Each row was made from one walk, in order. Every step used is in the known rows, and no mark comes twice. Write each row's walk.
Each row is shifted at random along 4 fixed directions that mean nothing.
Known rows
gufev-leru-beramu-vuna-votis-lunag-kaped: [-244  -52    4  125   -4 -243   35 -130   40  -50   96 -135  -73 -144
 -106  162   56 -258 -108  -56  -72 -199   64  -85 -126 -166  156  -38
  287  -52  -65  -13  -88 -123  -20    2  186  103 -109   89   23   25
  100   61  215  -63    8  -51  161   50  -25 -193 -110   51   52  304
 -104   36  -26 -188  -88]
tizal-kaped-gufev-leru-beramu-vuna-votis-lunag: [ -92   24  203 -119  162 -148  157   36  119   23    7   -7  -11  174
   -5  124 -138 -100   19 -316 -331  -65  -58  289  -27 -133 -243  369
  173  337  -98  313  -35   -4  -43   -5 -159  246  -26  271  -43   68
  -22  110 -108   59 -117  190  119  236   14  108   99  -17  -25   94
 -134  -59    8  250  180]
tizal-kaped-lunag-beramu: [  41  -26  110 -210    7   46  154    8   62  -13 -149   37  154  121
  280  163  -60   -8 -193   -2  -92  -28   62   77  116  -71 -182  243
  115   99 -116   54 -124  259  -28  176 -115   74   15  195   67  -67
   -5  246    7   79   96   75  -30  145  -20  -48  245   53  -57  -82
  152   72  -57  217  257]
tizal-votis-leru-gufev-kaped-lunag-beramu: [-120  -94 -137   44  -12 -140   34 -117 -179   16 -202  -25 -296 -108
 -114  105   -1  -33  -15    3 -118   -7  -15 -145 -187 -224 -114   -5
    6  163   80   78   39 -177   17  -24   -2  -32   -1  -86  -53  -44
   81 -135   25 -106 -176  110  -16   99  -43   34  -84 -157  100  156
  -15  128  127  -59  -36]
lapa-gufev-leru-votis-lunag-beramu: [-396  -73 -132  631  -39 -406 -144  -90   36 -214 -111 -204  -81 -591
 -108  508  356 -696 -355   54 -141 -290  134 -345 -273 -464  549 -272
  126 -310  -49 -271  -15  -44 -194    6  340  119 -358  315  266  -84
  170  251  594  -36  -44  142  433 -232 -422 -373 -198 -123  209  822
 -111   -2  -32 -255  -93]
lapa-lunag-beramu-kaped-gufev-leru-votis-tizal: [  96   75  124   57  107   -1   52   54  -28  -82  -42  -27   18 -106
 -117  -88  -15  -98  -71   43   19  -29  -22  -87  -96 -159  108   -5
 -115  -63  -19  -87  -21    6  -36   52  -50   63  -44   -6    3  207
   97  -83  -17   99   -5   76  182   12 -131   37 -203   19  -60  163
 -165  -51   81  -99    8]
lapa-gufev-leru-beramu-kaped-tizal-votis-madef-vuna: [ 182  -75   81   59  279  -73 -140  192  -28  228   55  -14  102   44
    4  -52  -72  302  290 -101  -75   25  -71  -17  164 -134  -53 -160
   68  -22  232  -76   74   35  -44 -196   78 -190   11  -79  -49  118
  -39 -180 -160  -87  167  -35 -141  -18  -14   54 -148 -106    7 -106
 -128   28   47  -36 -104]
beramu-vuna-kaped-tizal-votis-leru: [-250  -35   58   50 -112  -20  -12  -64 -119  -44   74   26 -159 -170
   11   71   72 -259 -241  -68 -150  -79  124  196  -98  -91   31  152
  -63   62   91    5 -134 -269  124 -156  -13  153 -126  -15   14  -24
   21  -92  151   96 -162   13   80  -97   37   61    7   70  -20   75
  -98 -109  -48  -84 -183]
beramu-votis-madef-gufev-leru: [-414 -163  158  351 -199  -41  -97  -30   16 -254   33   61   47 -433
  -88  349  280 -703 -294  -53 -386 -267  184   87 -280 -262  442  472
   61 -205   56 -191  -62 -240  -51 -229   62  199 -332  418   76  -80
  -60  100  344  247  -83  201  331 -285 -255   10  -12   14   10  445
 -203 -267  -42  -12 -188]
votis-beramu-kaped-lapa-lunag-tizal: [-303  284  132 -139   58  -28  302 -105  174  -66 -113  112 -110  -98
  242  192  101 -433 -425  -34 -104   15  354  211 -178  -16  112  224
   60   56   54   43 -187    9  -84  101  -52  360 -407  467  261 -222
 -172  788  414  142 -208 -175  315  -34  123  107  292  193  -64  474
  148 -245 -227   55  229]
gufev-leru-lapa-votis-madef-vuna-tizal-kaped-lunag: [   4  -51 -112  -51  -19 -128 -148   63  -65  -56 -117  -63   96   43
 -109   28   75  -41  179   -9 -168  -16  -11    7  -13 -214   78   58
   -2   12  -23  -55  115  -94   18 -186   17  -47    6   63   37  -55
    9  -26   44  -78   92   97 -182   30 -104  -61   80 -132   -2   42
   11  -32   11   71  -46]
gufev-kaped-lunag-beramu-votis-leru: [-106   81    1  -54 -113  -28  142 -125 -152 -116 -150  112 -239  -85
 -103   63  116 -241  -90  -15 -109   14  124   48 -262 -106    9  290
    3   71   61   -7  -10 -179   76   39 -146   50 -128   14  -41  -50
   36  -41  124  109 -198   45   96  106  -18  156   -3   27   30  177
 -122   15   31 -119  -41]
madef-lapa-vuna-tizal-kaped-gufev-leru: [ -36   31 -183 -116   34   71   97  -58   45  178   33  -44 -111   96
   27  -14  -20  156   24  -43  -75  140   20  260 -102    3  -98 -325
   34  220  100  238  -19 -122   88 -326    1   77   78   28   86 -253
 -120  315  -26 -118 -254   11  -34   15   49  250  193  -32  -54   61
  189  -81    1  282   24]
kaped-tizal-votis-lunag: [-307   55  -91  160   79 -120    5   -6  -26  -69 -113  -44    3 -170
  253  269  150 -255 -281  -42  -60 -213  182    5  120 -153   87  -85
   60 -187  -48 -143  -69   25 -176  108  146   19 -215    4   85  -72
   59  203  232  -83   99  154   90 -217 -160 -323  210  -55   81  218
  156 -110  -88 -154    3]
madef-lapa-lunag-tizal-kaped-gufev-leru-beramu-votis: [ -61  125  -44 -209  -57    9  157   74  -77   84  -78   87 -362  140
 -111  -14  -84   25    6  -50 -217  294    1  419 -398  169  -61  166
  -78  348   12  366    0 -168   41 -221 -227   53  -14   -4  -78 -170
 -103  202  -85  145 -549   49   11   88  165  473  117   75 -115  125
 -137 -210   16  269   59]
lapa-gufev-kaped-tizal-beramu-votis: [ 282  160  -93 -140  312  229   21   89 -132  334   56  -14   24  332
  226 -188 -170  733  330  -71  299  239 -202   54  333  267 -368 -582
   35  -12  162   87  108  301   -9   90   15 -327  302 -401  -84   46
   30 -158 -443 -113   47  -85 -208   33   97  176   51  -54   21 -479
  162  230   58  -22  126]
lunag-beramu-votis-madef-gufev-leru-lapa-vuna-tizal-kaped: [ 111   18   89   87  286   21 -141  107  251  118  -78 -124  249  -29
   36  -28  -90  132  185  -46   26  -23   12  -38  148  -72  -31 -329
  152  -98   56 -147   35  129    3  -66  219   38  -26  211  208  -18
  -28  302  109  -37  188 -249  146  -92   -1  -80  -71   28   -4  218
   62  -59   40  170  -18]
lapa-lunag-beramu-kaped-gufev-leru: [ 188  -43   12   98 -172   87   84   64 -100 -110   62  116  -67 -126
 -220 -119  159  -39  -35  141  134    3  -22 -202 -174  -25  174  125
 -219  -63   76 -161   20   -3   46  -46 -202  -88   43   31  -23  111
   55 -292 -115  209  -36  193   48   93 -161  109 -295  -66   10  -57
 -272   98  108  -67  -46]
beramu-kaped-gufev-leru: [ -61  -33   80 -187 -107  173  217  -26 -184   11  229  183 -125  112
  -47  -49  -62   95  -43  -58  -77   84   62  277 -134   27  -88  268
   50  215   96  206 -111 -209  127 -217 -217   37   93  -58 -184  -48
  -71 -143 -320  126 -209  159  -34   89  -47  364   49   16 -123 -210
 -106   -9   41  121   -1]
madef-vuna-beramu-votis-lunag-tizal-kaped-gufev: [ 157   34   41  214  127  -31  -41   88  351   25  -54   42  287 -234
  159  -52  129  -47 -116   27  249 -335   -4 -263  295  -35   67 -165
 -112 -281 -104 -374  -42  170 -122  342   92  -57 -236  108  106  187
   45   25  199  -13  377  -15  174 -157 -166 -434 -199  -67  -22   68
  -25  -86  -16 -118   10]
tizal-votis-lunag-beramu-vuna: [-200 -170 -144  421 -304 -104  -58 -130 -147 -107   57  106 -183 -319
 -164  128  333 -232  -70  135  155 -133   67 -427  -79   54  200  157
  -52 -247   79 -279   34  -77   18   73  129 -240 -111 -133 -165   16
  143 -315  156  119  -10  114  -29 -115  -94 -401 -297 -130  164  -20
 -116  123   35 -330 -160]
tizal-votis-beramu-vuna-kaped-lapa: [-368   91 -256   52  185 -197  105 -276    0  287  -35  -38 -454  -92
  154   81   56  131   42  -36  160   40  149 -211   95  184 -178 -713
  200  -12  371  101   17 -166   32   28  280  -76  -65 -193   27 -244
   14  300  252 -370 -185 -269 -127  -29  276 -246  156  -11  227  121
  339   84 -105 -269  -86]
lapa-lunag-tizal-beramu-votis: [ -44   71  -38 -236 -226  209  135  -78 -259   61  158  129 -200  353
   75  -19  -23  343  114    0   51  479  -82  337  -82  510 -180  305
   44  140   64  363  -59   51  118 -189 -133 -222  260 -377 -373  -82
  -45  -74 -343  191 -347    5 -271  112  340  377  216  242 -179 -464
   73   11  -63   90  123]
lunag-kaped-gufev-leru-madef-vuna: [   2 -192  210  -26 -187   16   69   89   98 -155  185   95  221  -39
 -105  183  -62 -283 -290   -2 -415 -156   86  327 -253 -230  144  590
   69  231 -168  100 -144 -157  109 -191  -88  248 -137  365  -30  -35
 -108  -32  -26  205  -91  173  154   89 -238  176   -9   63 -187   51
 -259  -75   -5  262  -65]
lapa-vuna-votis-lunag: [   6  -28   49  -78 -116   85  -23  -10  -25 -183  119  -84  306  125
   92  153   61  -82  -51  -72   31  -76    7    6  156  107   86  228
  126  -61 -196  -20  -82  184  -84   67  -19   81  195 -108  -74   99
   24  -41 -116   66  254  138  -15   -3  -78 -174  141   52  -48 -199
   44   85  -88  -89  135]
tizal-votis-lunag-kaped-beramu: [  24   55 -297  -56  219 -179  104 -103  -53  248  -78  -20 -161   82
  185   37  -82  393  106   18  272  -32  -37 -348  338   80 -239 -587
  166 -149  149    7   28  142  -44  175  264 -306  135 -353 -151   41
   82   32  -38 -373  250  -95 -234   15   80 -366  103  -12  151 -146
  300  227    4 -323   43]
lapa-vuna-lunag-kaped-gufev-leru: [ 143   14 -106  108  123   16   41   51  219  -17   61  -96  309  -46
   56   11   71  -17 -161   72  167 -294  -32 -196  207 -159  137 -503
  109 -163  -51 -189   57  157  -12   70  183   86   99  156  203  -67
   99  103   93 -200  310   44   79   95 -274 -242  -77  -39   40   93
   42  196   23 -119   -1]
leru-gufev-kaped-lunag-tizal-beramu: [-131   -1  133 -206  -54   54  203  -79    6  -25  -20   10  -33   99
  195   88  -90  -48 -225  -91 -226   49   12  315 -148 -103 -190  430
   81  328 -155  304 -101    5   -8   46 -154  218 -135  272   44 -148
  -90  240  -52   66 -232  100  107  145   25  295  225   -3 -128   49
   94  -65  -36  328  249]
tizal-votis-vuna-lunag-beramu-kaped-lapa-gufev: [  61   62  -73 -211   33  141   83  -20  -83  187   69  227 -162  397
   12 -186 -159  367  307   -8  124  252  -22  -52   82  370 -386   17
  115  240  197  236   12   33   95    5  -69  -67  324 -214 -305  -49
  -70   25 -279 -153 -152 -173 -226  235  267  129   62  144   12 -268
   14  143  143  -21   88]
tizal-votis-leru-madef-gufev: [-282 -226   46  344    6 -167 -164   35   51  -97  -67  -74   77 -309
    7  433    2 -372 -196  -47 -302 -198   52  -42   22 -272  231   25
   72 -124  -40  -79   -1  -56 -119 -129  174   31 -111  107   91   18
    4   -8  165   72   72  192  157 -311 -176 -248  -41  -94   92  263
   22  -49  -77   26 -117]
lapa-vuna-lunag-kaped-beramu-votis-madef-gufev-leru: [ 268   47  -76 -108  191  -11  -24   34  128  160   47   26  116  197
  -85 -220  -85  300  347  -34  109   18 -196 -156  206  132 -116 -328
  128  -83  184   34  176   69   58  -80  124  -88  306 -116 -156   70
  -32  -74 -114 -299  254 -119 -171  163  119   21  -13  115    3 -123
  -10  124   94 -149 -114]
vuna-kaped-tizal-beramu-votis: [-240   72   61  108  -73  -12   -9 -107  -70   37   49  -94 -190 -194
  252   72  114  -59 -214  -32   95  -43   59   95   11  129   24 -260
  -16 -119   74  -11 -143  -87   -8   58   58    7 -174  -32  112  -84
   94  104  223  -14 -143  -63   75 -136   92  -29  142  124   58   93
   49 -102 -136  -91 -111]
kaped-lunag-beramu-vuna: [ 107  -56 -178  -67  -12   70  103  -89  -25   33  104   79  -68  137
    9 -138   75  315  138  132  284  140   44 -166  157  241 -107 -186
  130  -17   80  -71   39   75   44   84   36 -254  237 -430 -230  -69
   44 -248 -222  -97   63    1 -281  143  103 -167  -56  -54  -20 -351
  128  235    8 -118  -25]
lapa-lunag-tizal-votis-madef-vuna-beramu: [ -71 -231  134   70 -212   -3 -170   27   93 -156  -10  -17  193 -174
  117  196  177 -294 -113   46 -237  -22  100   -7  -61   -3  236  589
    6 -122  -55 -120  -81   90  -19 -162   -4  111 -123  239  -31   26
  -88   63  231  182  153   30   21  -61   59  -74   29  166 -132   44
  -60 -186  -93   35   -4]
lunag-tizal-votis-leru-madef-gufev-kaped-lapa-vuna: [-162  115  123 -277   71  -18  156   68   53   89 -102   98 -105  221
   -3  222 -280 -133  -47 -208 -593  209  132  601 -314  -76 -205  373
   85  518   21  488   16 -174  117 -301  -81  364  -98  277   40 -224
 -249  401   41   10 -384 -106  174   61  122  476  328  168  -70  240
   31 -164  -28  332   84]
vuna-beramu-votis-madef-lapa: [-630  -41  -33   44  -37 -137  -13 -276   81   -3  -36  -46 -348 -294
  237  343  134 -403 -156  -71 -201   47  353  172 -188  108  208  -33
  375  -55  132  101 -133 -282  -67 -146  206  226 -223  177   40 -405
 -151  653  467  -71 -216 -209  127 -216  210  -30  344  223   40  521
  216 -326 -245   17  -95]
gufev-kaped-lapa-vuna-votis-tizal-beramu: [  51   11 -240  320 -203   -4 -129 -227 -267   32    1 -211 -235 -219
 -163 -170  220  179   98  151  454  -50 -122 -487  -14  103  102 -642
 -272 -285  183 -247  110  -56   17   87  181 -329  -10 -322   75   35
  233 -329  125 -171  -23 -113 -101 -117  -33 -194 -234 -236  276 -115
  155  189   66 -394 -101]
votis-madef-lapa-gufev-kaped-tizal-beramu: [ 118 -143 -214  247 -247   59 -171  -68 -272    6   37   -1 -155 -261
 -171 -179  142   50   54  185  258   17 -107 -356 -107  -56  180  -85
 -366 -192  114 -253  107  -38  -15  -14  -32 -297  -42  -58   18  -13
  -12 -265  -41   45  -31    8  -97 -248 -161  113 -264 -288  132 -142
  -13   39  107 -118  -65]
leru-lapa-gufev-kaped-lunag-beramu-votis-tizal: [ -45  151  -14 -199   41  122   57  -58 -106  -68  -78   51 -163   70
   25 -102  -48  -60   32  -24  -48  175  129  124 -224   53  -57  115
   71  219  -73   96   14  -55    4  104 -104  170   55   38  -12 -146
    0  180  -62   99 -273 -138  124   77   79  265   48   20 -107  159
  -46  -66   45   58  147]
leru-gufev-kaped-lapa-lunag: [ 323    8 -150   37  236  113  -74  200   48  -52 -102 -126  316   44
   57 -145  -21  270   33  164  421 -238  -79 -466  346  -40   72 -563
 -170 -240 -117 -388  125  333 -199  401   54 -165  140 -196  273  118
   53 -218 -276  -94  466  131  -26 -125 -355 -397 -171 -383  174 -253
  160  306   23 -111  154]
beramu-vuna-tizal-kaped-gufev-leru: [  79 -106    0  231    7  129  -16   63   59    8  152   29  107 -140
  -67 -132   95   30  -73   31  131 -177  -46  -66  102 -155   37 -126
 -147 -134   20 -210   -8  -15   72  -54  -11  -39  -83   83  103   77
   88 -271  -83   95   65  142   58  -69 -210  -83 -243 -189    2 -111
  -77   28  106   74  -86]
lapa-vuna-tizal-kaped-beramu-votis: [  39   45  265 -112 -206  175   36   56  -55  -40   91   67  -46   67
  159   47   77  -61  -79 -170 -130  131   18  350 -106  242  -86  466
 -116  173    6  135 -127   54  110 -107 -238  235  -88  196   26  -21
  -11    1   -3  309 -209   42   52   87  170  234  169  159 -101 -106
 -170 -100 -112  221   73]
tizal-kaped-gufev-leru-votis-madef-vuna-lunag: [-188  -82   96 -103  136 -214   26  -27  129   61  -67  -10  174  145
   63  230 -155 -184   12 -183 -472 -123  -97  252   17 -263 -165  242
  237  215  -80  333   -7 -149  -23 -132   65  206  -14  254  -56 -107
  -70  253   27 -204  -15  169  -72  143 -103   30  283   51  -61  100
   44 -126  -36  208   59]
beramu-kaped-lunag-tizal: [-163  143 -185 -248   95   41  246 -161  -43  176   81   99 -165  110
  239  -52  -65  214  -41   77  208  134  147   78  116  120  -85 -402
  211  -33   56  127  -70 -122    0   46  132 -119   57 -318  -64 -205
   -3  208  -43 -265  -19 -190 -198  -24  148  -14  244  118  -63  -92
  306   13 -104 -162   19]
lapa-votis-tizal-beramu-vuna-lunag-kaped: [-305   89  -79 -195  -52   -2  180 -363  -81  200  114   30 -191  218
  174  126  -40   79   32  -71  -64  201  -39  186  -29  222 -202  -90
  342  169  132  390  -30  -66  147 -174  195   53  244  -19 -233 -262
   21  351  109 -135 -263 -229 -152  203  440  148  284  323 -125  -38
  266   88 -138  -50  116]
lapa-votis-tizal-kaped-gufev-leru: [ 215  -13  106 -142  -16  246   55   92 -236  -37   11   50  182  133
  -38   -1 -100  145  -55  -48  -63  -23 -102  169   28 -144  -88  226
 -157   75  -15    8  -19  133   81 -127 -199  -13  177   16 -130  170
   81 -240 -251  200   34  200   -5   42 -159  263    4  -63 -163 -257
  -51   85  129  102  171]
gufev-kaped-lapa-lunag-beramu-votis: [ 139  215 -184  -76  176   67   78   40  -28   95 -194    8 -117  111
   52  -92   39  276  169  130  301   84   60 -245   64  242  -63 -556
  -14 -153  125 -148  124  168  -48  263   51 -201   80 -260   91  -66
   52   39  -31 -122   58 -132  -58   43    8 -149   24  -16  193  -71
  124  196   13 -226   38]
madef-vuna-lunag-beramu-votis-leru-gufev-kaped-tizal: [ -66   32 -126  177   90 -115  -77 -181   55   33  -93  -94  -93 -223
 -115  -69  104  -71  -13  104  125 -162   22 -125 -154 -111   72 -479
   38  -49   36 -159  -40 -328  -43   39  213  -18  -92 -205   47  -85
   95  -51  256 -260  -94 -109  112  -30   20  -89 -196  -56  -21  328
  -38   -8   30 -204 -276]

Write each row's walk
[  26  -69 -252  -44 -183  -92  -26 -202  -65   90  -62   39 -197   34
  -65  -97  101  111  166  187   91  217   34 -206 -145  124  -32  -45
 -131  -12  171   -5  -52 -151   70 -175   78 -174   24 -101  -86 -162
  -55   99  121 -174 -116 -197 -276   28  219   14   81   66  -10  -85
  184  -16   -8  -11  -44] | votis-madef-vuna-tizal-kaped-lapa-lunag-beramu
[ -14  -25 -224  -46 -317  135    6 -128 -220  -77  161   -2 -192   16
 -182 -233   33   67  -32  207  268   55   -7  -92 -294  186   85 -157
 -163  128  -99   50    8 -275   84  -15  -10   40  122 -239  -22 -238
   70 -213  -94 -186 -247 -100  -93   26  -20  152  -89 -106  -23 -110
   -8  117   75 -105  -77] | leru-gufev-kaped-lapa-vuna-lunag-tizal
[ 120   38  157 -100 -114  220  -88  215 -160   18   52  103  -57  165
  -55 -120 -166  119  119  -57 -134  239 -128  337 -161  201  -86  380
 -196  202 -109  210   79   60   14   23 -318  -11   57   23  -60   21
 -124 -149 -330  305 -281   70   -6  -47   13  429   26  -26  -16 -237
 -222  -96   51  291   33] | leru-madef-lapa-gufev-kaped-tizal-beramu-votis
[ 196 -121   81 -117   35   94  -72   26   -7  111    0  -24   19   34
   70  -91  -62  168  282 -133 -158   85  -80  -46   20   42 -173  182
  -98  111  133   68   97   66   46 -201 -113  102   65   87  -34   96
 -100 -142  -96  -77   89   -3  -42   27  164  176   44   11  -17 -132
  -14  -19   64   68   -4] | lapa-vuna-tizal-votis-madef-gufev-kaped-beramu
[ 222  -45   36 -102   -3 -145  -52   33  -31   53   17  -40   94  186
 -201  -82 -212  230  191   -8  -67   47 -208   87   19  -87 -139  121
   -1   27 -167  214   -4  -30   19  -28  -14 -180   58 -164 -196  258
   29 -252 -126 -144  107   20 -176  120   38   44   19   21  -50 -179
  -26  -12   99   52  -44] | gufev-leru-madef-vuna-votis-lunag-tizal-kaped-beramu
[ -65   32  159   49  -64   88  -63  102  181 -173   53 -122  172   52
   81   71   44  -87 -123   -6   23   65   26  158   73  237   85  163
   68   -3 -213    1  -62  238  -69  120    9   88  -12   82   89   10
   -4  136  -14  307  -17   11  126   11   68 -119  -11   89  -51  -28
   -6 -101 -118  176  146] | leru-lapa-lunag-tizal-beramu-vuna-votis
[ 268 -137   95  -33  253  152 -209  256  175  -42  -18  -59  538  185
   38 -110 -374  270  113   82  103 -101 -173  -82  497  -52  -81 -107
   63 -225 -288  -94   34  304 -124  139   29 -148  324 -313 -127  341
   20 -278 -330  -91  536   30  -73 -166  -57 -221  -94   24 -125 -303
  120   47  127   52  -25] | vuna-lunag-tizal-votis-leru-madef-gufev
[  19 -176 -167  111  -78 -151 -133  -15  -66   39   32  -66   49   -6
 -125  -35   33   65  140   91  -65  -28 -137  -66   12 -230   70 -146
  -27  -96  -84   22   93 -164   27 -162   72 -216   19 -125   37   -8
   77 -270  -49 -192   51  157 -286   -9  -99 -131   -4 -188   39 -126
   66   51   22   66 -178] | gufev-leru-madef-vuna-tizal-kaped-lunag
[  57  134  120   77   28  -92  -57  169  129   37  -46   30  115  109
 -127  -37  -18   72  140   47  -23  -10  -93   62   52   20   57 -150
   10  -91   -1   44  145   32   -6   25    8 -118  -84   85   37   28
   -4   16  110  -78   67  -32  -40   98  -14  -56    1   61  114   61
  -61    1  -11   34 -121] | gufev-leru-madef-vuna-lunag-tizal-beramu-kaped-lapa-votis
[ 156 -181  -97 -267 -180   42   17 -186 -105   90   44   96  -13  202
    7 -202  -61  283  236  109   26  224  -49  -49    5   79 -241  335
   -2  107   34  110 -100 -101  125 -149  -88 -177  175 -207 -306  -13
  -50 -140 -161 -144   16 -107 -403  154  253  132  118   96 -196 -389
  138   11   66   93  -11] | votis-madef-vuna-tizal-kaped-lunag-beramu
[ 230   43  -62   81   57    3 -102   68   11   56   65  -37  114  116
 -197 -215  -97  268  212  107  260   64 -195 -142  158  102   59 -206
  -69 -209  -39  -31  175   94   57   80  106 -313   51 -187    7  202
  -27 -106 -103  -30  148 -101 -122  -71   12  -83 -171  -26  105 -162
   36   72   35  -77  -48] | gufev-leru-madef-lapa-lunag-tizal-beramu-votis-vuna-kaped
[   1  131  116  -70  -12  -51   69   11   72  -92   25   -9    0   98
   40 -107   61  -26    8 -162   36  101   32  139  125  -18  -79  222
  -23  183   14   50  -16   13   44  -14 -153  107  -74  135  136  -28
  -87  163  -81  186  -24   47   25   93   75   57   12  -80   -8   18
   27  -49 -139  230  134] | votis-leru-lapa-vuna-tizal-beramu-kaped-lunag
[  32   48 -103  452  203 -243 -207  128  139   67 -208  -45  -82 -352
  -78  192   49 -168  -45    0  127 -154  -77 -305  171 -177  258 -621
 -157 -309   79 -262  175   95 -173  198  225 -168 -186  113  298   40
   52   81  253   31  143  -17  119 -320 -219 -350 -218 -258  332  344
   -8   40  -82  -89  -66] | tizal-kaped-beramu-votis-leru-madef-lapa-gufev
[ -61   82  -37  161    6 -191  -50  -52  -24  -15  -23  -38 -162 -133
  -49  -62  -43   -9  -40   30  175   11  -94 -110  135  -65   65 -241
  -83 -222  -34  -11   72 -107    8  170   93 -183 -122 -152   25  105
  146 -130  128 -119   62 -116  -72  -93   23 -135  -68   31  141   70
   30    9  -35 -199 -148] | vuna-kaped-lunag-tizal-beramu-votis-leru-madef
[ 131   -5  145 -136   90   98  -31   37  176  -25  -82  -26  165    3
  -13  -87  -48 -157   99   -8 -197    3   -5   25 -127   -9   -8  230
  -61   49  -56  -43   30   73  -60   10  -85  241   54  199   51  106
  -85   39   71   21   71  -70  151   62  112  142   -6  174  -94   96
 -131 -128   72   12  -14] | lapa-lunag-beramu-vuna-votis-madef-gufev-kaped-tizal
[ -13   71 -192   -4  186 -151   38   -1   -6  172  -23 -108 -248  160
  -37 -108   17  261  223  -25   94  177  -27  -13    5   51 -108 -477
   30   71  158   94   92   -9   15 -144   64 -109   41 -120  145 -146
   21   66  -63 -157 -162  -46 -158  102  159  -12   18 -137  114    4
  153   99  -48  110   24] | gufev-leru-beramu-vuna-tizal-kaped-lapa-lunag
[-165   61  118  -89 -195   20   60  -45   26 -123   -9  145 -172  -47
 -216    1  -37 -416  -28    0 -282   66   76  163 -476   85   94  488
 -106  270 -114  193  107 -194   39  -32 -226  376 -113  322  -23 -123
  -90   85  202   62 -390  -80  199   75  178  298   15  106  -81  290
 -215 -125   21   54  -47] | leru-madef-gufev-kaped-lapa-votis-beramu-vuna-lunag-tizal
[ 155  -30 -334  261 -106  -71 -158   37  -30   44    2   14 -191 -141
 -450 -230  -52   71  137  236  325   69 -231 -318  -20   83  197 -481
 -404 -196  -62 -115  205 -182   -1   52  115 -339  154 -416  -64  141
  127 -440  -90  -58  -31  -51 -209 -192  -57 -180 -407 -173  147 -137
  -84   40  130 -236 -223] | beramu-vuna-votis-leru-madef-lapa-lunag-tizal-kaped-gufev
[ -51  -46  -90   45  -68    5  -22 -175 -112  174  184  -33 -174   12
   -2 -149  -58  276   77   67  235   92  -80  -80  112  190 -139 -232
   30 -130  167    2  -70 -100  105  -20  229 -226   77 -268 -228   17
  104 -176  -18 -169   -6 -280 -248    9  195  -34  -43  159   21 -258
   76   40   59 -241 -167] | lunag-kaped-tizal-beramu-vuna-votis-madef
[ 261   75  122   17   61  149   25  130  204 -139   50   53  274  -52
  107 -226   83    1 -137  131  409 -172  161 -264  251   79  140   34
 -157 -238  -46 -446  -76  279  -45  317  -31   51 -172  102  208  190
  -50   46   66  113  395 -139  162  -84  -93 -280 -210  -13  -10  -21
    8   15  -43 -117  131] | votis-vuna-beramu-kaped-lapa-lunag-tizal
[-177   33  -11 -134 -203 -174   23  -98  -75 -240  -81 -132 -287  -79
 -107  176    5 -359 -250  -31 -192   86  126  153 -342   10  136  211
   10  234  -87  163 -186 -165   19 -110  -63  294    0  100   36  -63
   -1  194  175  151 -278   -9  160  105  115  147   83  172  -54  348
 -118 -121  -94   37   37] | vuna-votis-leru-lapa-lunag-kaped-beramu
[-319  227 -202   -5  278 -212  138 -249   66  317  -16  -83 -289  111
  197  161   10   48  150 -250 -139  149  -56  156  -13    6 -252 -488
  268  175  155  384   93  -55  -80  -52  229   78   24   79   60 -237
  -35  459  148 -325 -276 -114   27  103  223  105  282   59  129  248
  243   -2  -86  -44  126] | lapa-gufev-kaped-tizal-beramu-vuna-votis-lunag
[  99   -2  272   40  347  -91 -115  233  363 -127 -230  -82  338 -137
  112   66 -105 -283    5 -168 -214 -296  -14  -54  234 -323   73   85
   50 -106 -201 -187  139  216 -186  289 -116  263 -121  339  308  236
  -57   35   84   46  422  144  310  -78 -187 -212  -60  -93   78  299
  -96  -66  -38  116   20] | vuna-beramu-votis-leru-madef-gufev-kaped-lunag
[  93   30  225 -283  186   48 -109  155  171 -128  -24 -150  464   37
  291  112 -117  -76 -126  -59 -117 -177  214  205  209  -77   89   43
  131   49 -190 -173 -138  126  -87   89   35  288  -41  163  187   -8
 -101  279  106   -3  382 -118  114  -95  -79 -129  232  117 -165   67
   62 -109 -196   80   72] | leru-lapa-votis-madef-vuna-kaped-tizal
